Below is a small trained network, with its code and all its weights. Each question gives an input and a target symbol and asks what happens when units are switched off, that is, made to give their printed mean instead of their output.

import numpy as np


def w(rows, s, z=0):
    codes = np.array(rows[::2]) - 128.0
    scale = np.full(codes.shape[1], s)
    scale[-1] = z or s
    return codes * scale


def norm(h):
    return h / np.sqrt((h * h).mean(-1, keepdims=True) + 1e-5)


def f(y):
    return np.maximum(y, 0)


def softmax(a):
    e = np.exp(a - a.max(-1, keepdims=True))
    return e / e.sum(-1, keepdims=True)


def log_softmax(a):
    a = a - a.max(-1, keepdims=True)
    return a - np.log(np.exp(a).sum(-1, keepdims=True))


def net(x, mask):
    ids = ['ΔΛΨεζηθμξσφω'.index(c) for c in x.split()]
    T = len(ids)
    res = E[ids] + P[:T]
    u = 0
    for l in range(2):
        r = norm(res)
        for j in range(2):
            rows = slice(2 * j, 2 * j + 2)
            q, k, v = (r @ M[l][rows].T for M in (Q, K, V))
            z = softmax(np.where(np.tri(T) > 0, q @ k.T / 2**0.5, -1e9)) @ v
            o = O[l][rows]
            res = res + np.where(mask[u + j], z, o[:, -1]) @ o[:, :-1]
        u += 2
        y = f(norm(res) @ A[l][:, :-1].T + A[l][:, -1])
        res = res + np.where(mask[u : u + 16], y, B[l][:, -1]) @ B[l][:, :-1]
        u += 16
    return log_softmax(norm(res)[-1] @ U[:, :-1].T + U[:, -1])


Q, K, V, O, A, B = {}, {}, {}, {}, {}, {}
E = w([
[184,51,145,74,144,63],'Δ',
[189,234,222,34,207,112],'Λ',
[135,153,181,37,55,177],'Ψ',
[90,193,162,119,134,92],'ε',
[242,33,186,122,160,101],'ζ',
[71,79,244,154,125,53],'η',
[253,53,117,149,140,136],'θ',
[119,126,165,132,212,125],'μ',
[113,129,244,184,22,236],'ξ',
[49,163,168,72,114,206],'σ',
[78,24,46,145,84,91],'φ',
[153,214,40,181,142,118],'ω',
],0.017)
P = w([
[74,103,165,100,70,86],'0',
[109,130,136,134,86,82],'1',
[79,158,47,71,208,248],'2',
[137,131,153,142,76,138],'3',
[165,156,98,193,118,76],'4',
[71,149,38,60,207,254],'5',
[166,109,182,119,36,192],'6',
[145,152,121,170,109,92],'7',
],0.0086)
Q[0] = w([
[75,85,124,233,65,77],'L0H0',
[197,136,119,116,91,76],'L0H0',
[52,205,88,124,169,163],'L0H1',
[127,59,228,241,2,54],'L0H1',
],0.0076)
K[0] = w([
[1,7,104,193,28,104],'L0H0',
[174,108,153,148,120,83],'L0H0',
[96,161,161,159,119,149],'L0H1',
[5,20,127,201,195,21],'L0H1',
],0.0066)
V[0] = w([
[132,170,141,129,210,130],'L0H0',
[253,216,244,221,64,67],'L0H0',
[183,183,143,71,70,121],'L0H1',
[166,158,116,121,55,168],'L0H1',
],0.0044)
O[0] = w([
[138,255,37,194,216,42,132],'L0H0',
[130,162,155,85,136,110,222],'L0H0',
[254,124,207,89,54,181,253],'L0H1',
[186,119,52,113,117,88,170],'L0H1',
],0.0056,0.0017)
A[0] = w([
[75,88,170,102,177,229,127],'L0N0',
[101,251,56,115,55,226,96],'L0N1',
[140,128,196,141,56,65,111],'L0N2',
[132,157,211,193,136,111,120],'L0N3',
[173,153,81,84,184,139,123],'L0N4',
[156,171,96,237,70,85,2],'L0N5',
[162,175,129,105,56,88,125],'L0N6',
[157,114,143,178,156,85,77],'L0N7',
[122,99,228,183,101,151,107],'L0N8',
[154,95,98,103,91,119,84],'L0N9',
[138,73,148,134,117,88,131],'L0N10',
[156,80,159,206,128,143,122],'L0N11',
[142,176,195,106,158,89,129],'L0N12',
[65,149,148,107,116,171,96],'L0N13',
[144,100,55,161,177,214,113],'L0N14',
[70,103,85,40,212,167,76],'L0N15',
],0.011,0.0083)
B[0] = w([
[138,135,90,158,183,86,210],'L0N0',
[157,59,151,102,124,140,254],'L0N1',
[77,173,158,121,118,117,219],'L0N2',
[130,117,72,168,127,32,178],'L0N3',
[109,139,124,170,113,198,190],'L0N4',
[143,254,123,149,88,221,140],'L0N5',
[83,134,72,95,64,99,209],'L0N6',
[170,72,175,145,153,145,145],'L0N7',
[171,168,168,149,125,122,205],'L0N8',
[159,134,124,139,133,187,158],'L0N9',
[105,114,186,97,132,170,184],'L0N10',
[122,125,128,118,57,145,181],'L0N11',
[85,121,106,133,101,95,207],'L0N12',
[190,117,101,125,116,145,183],'L0N13',
[66,175,137,128,136,95,168],'L0N14',
[133,170,109,205,139,143,172],'L0N15',
],0.01,0.0072)
Q[1] = w([
[51,130,43,222,247,223],'L1H0',
[196,138,106,76,71,135],'L1H0',
[2,22,164,142,140,29],'L1H1',
[197,102,163,119,72,114],'L1H1',
],0.007)
K[1] = w([
[95,90,137,252,101,136],'L1H0',
[179,143,96,84,116,149],'L1H0',
[98,117,171,101,150,143],'L1H1',
[141,136,140,143,156,176],'L1H1',
],0.016)
V[1] = w([
[117,248,208,137,109,241],'L1H0',
[148,190,250,233,107,92],'L1H0',
[167,112,115,151,3,179],'L1H1',
[237,191,100,39,197,91],'L1H1',
],0.0046)
O[1] = w([
[169,143,100,35,82,10,227],'L1H0',
[221,128,79,230,189,129,121],'L1H0',
[118,112,85,160,128,126,253],'L1H1',
[149,204,203,125,254,206,103],'L1H1',
],0.0064,0.003)
A[1] = w([
[46,91,119,113,223,197,43],'L1N0',
[132,97,97,123,68,118,67],'L1N1',
[122,99,178,167,76,185,46],'L1N2',
[107,168,63,85,211,92,145],'L1N3',
[217,91,114,74,100,184,130],'L1N4',
[117,173,117,161,106,38,92],'L1N5',
[109,45,33,73,159,222,131],'L1N6',
[94,45,115,109,170,95,65],'L1N7',
[206,177,108,74,175,121,173],'L1N8',
[13,23,150,33,183,60,2],'L1N9',
[148,186,99,98,170,142,102],'L1N10',
[185,116,140,207,132,148,154],'L1N11',
[12,178,132,137,111,110,146],'L1N12',
[119,194,135,80,53,150,156],'L1N13',
[173,208,107,113,210,145,53],'L1N14',
[147,174,99,63,126,221,97],'L1N15',
],0.011,0.0057)
B[1] = w([
[143,213,143,176,93,81,149],'L1N0',
[111,110,157,185,127,164,167],'L1N1',
[168,116,91,115,97,171,169],'L1N2',
[213,58,136,118,53,155,169],'L1N3',
[99,157,87,87,176,171,251],'L1N4',
[103,107,95,142,203,136,175],'L1N5',
[101,141,111,83,132,42,204],'L1N6',
[151,115,161,141,163,138,140],'L1N7',
[116,147,169,108,155,158,189],'L1N8',
[139,134,158,187,148,250,162],'L1N9',
[123,99,154,151,147,159,160],'L1N10',
[140,110,86,98,118,109,190],'L1N11',
[154,160,111,56,123,99,181],'L1N12',
[152,164,136,172,161,166,254],'L1N13',
[105,119,165,136,102,170,163],'L1N14',
[79,68,184,144,172,141,203],'L1N15',
],0.012,0.0085)
U = w([
[113,61,251,210,194,178,94],'Δ',
[203,192,155,89,180,75,111],'Λ',
[48,184,138,59,18,151,84],'Ψ',
[49,190,55,128,94,69,208],'ε',
[202,34,197,73,113,61,121],'ζ',
[63,103,223,154,121,44,179],'η',
[194,79,22,90,121,167,111],'θ',
[135,73,95,195,193,93,253],'μ',
[163,139,139,205,32,106,166],'ξ',
[21,84,113,51,230,124,80],'σ',
[28,21,117,146,66,121,153],'φ',
[93,228,56,226,169,184,56],'ω',
],0.012,0.0058)

Each question gives the input, a string of symbols that net reads in full, and the target symbol t.
The units are the heads (2 rows each of Q, K, V and O) and the neurons (one row each of A and B). Each row of codes is followed by its name. A weight is (code - 128) times the scale printed after its matrix; where a second scale follows, it is the last column's (O, A, B and U).
mask holds one flag per unit, layer by layer, with each layer's heads first. A switched-off unit (its flag False) gives its mean, the last column of its rows in O or B, instead of its output. The means were averaged over made-up inputs and are rounded, as every weight is.
A unit's drop is (log p(t) with every unit on - log p(t) with that unit switched off) / (log p(t) with every unit on - log p(t) with every unit switched off).
The circuit of an input: a set's keep is (log p(t) with only the set's units on - log p(t) with every unit switched off) / (log p(t) with every unit on - log p(t) with every unit switched off). Starting from the 12 units with the biggest drops (on a tie, the unit counted first), units are removed one at a time, each time the one whose removal leaves the highest keep (on an exact tie, the one counted first), for as long as the keep stays at least 0.8.
units of the circuit, in order: the units of the circuit, biggest drop first
most important unit: the unit with the biggest drop
k most important neurons: the k neurons with the biggest drops, biggest first
k most important neurons of layer l: the k neurons of layer l with the biggest drops, biggest first
heads that matter: for each layer, one digit per head in row order, 1 if its drop is at least 0.15 and else 0, layers parted by /
input μ Λ Δ μ Δ θ, target ω: 4 most important neurons of layer 0 => L0N4, L0N14, L0N8, L0N3
input Ψ Λ θ, target Δ: heads that matter => 10 / 01
input Ψ Ψ ξ σ ξ σ, target θ: units of the circuit, in order => L0N0, L1N3
input θ μ ω σ, target σ: units of the circuit, in order => L0N1, L0N0, L1N6
input μ μ σ, target ω: heads that matter => 10 / 10
input θ θ η Δ φ Δ, target ε: units of the circuit, in order => L1N6, L1N0, L1H0
input Ψ Δ Δ φ σ Λ, target Δ: most important unit => L1N15
input ω Δ θ Ψ Δ η ε, target ε: units of the circuit, in order => L0N3, L0N6
input σ θ ε, target ζ: 2 most important neurons => L1N3, L0N1
input μ ξ Ψ ξ θ ε, target θ: heads that matter => 00 / 10
input Ψ θ θ φ Δ ω, target ε: 4 most important neurons of layer 0 => L0N4, L0N14, L0N1, L0N8
input Ψ ω θ, target σ: 2 most important neurons => L1N6, L0N2
input θ ζ θ, target φ: heads that matter => 01 / 00
input Δ ε Δ ω θ ζ, target Λ: 2 most important neurons => L1N0, L0N2
input ζ σ σ, target η: 2 most important neurons of layer 1 => L1N6, L1N0
input Λ η Δ Ψ φ μ, target ω: units of the circuit, in order => L0N15
input ξ Ψ σ μ ξ, target ξ: 2 most important neurons => L1N4, L0N3
input Δ θ Δ, target ξ: 2 most important neurons => L0N15, L1N0
input η ε ζ, target μ: heads that matter => 01 / 10
input μ Ψ ζ, target σ: most important unit => L0H1
input Ψ ε ω, target σ: 2 most important neurons => L0N1, L1N6
input Ψ η σ, target μ: 3 most important neurons of layer 0 => L0N0, L0N15, L0N1
input ζ Ψ ε ξ ξ ω, target θ: 3 most important neurons => L1N3, L0N1, L0N14
input Δ Λ ω, target Δ: 2 most important neurons => L0N14, L1N15
input ε Δ ω, target Ψ: 3 most important neurons => L0N14, L0N1, L1N3
input θ Λ Ψ Ψ μ Δ, target ω: heads that matter => 00 / 10
input Ψ φ ω, target ε: 2 most important neurons => L1N6, L0N14
input ω ω Δ, target ξ: most important unit => L0N15
input σ η ε ξ ξ ω, target θ: 2 most important neurons of layer 1 => L1N3, L1N13
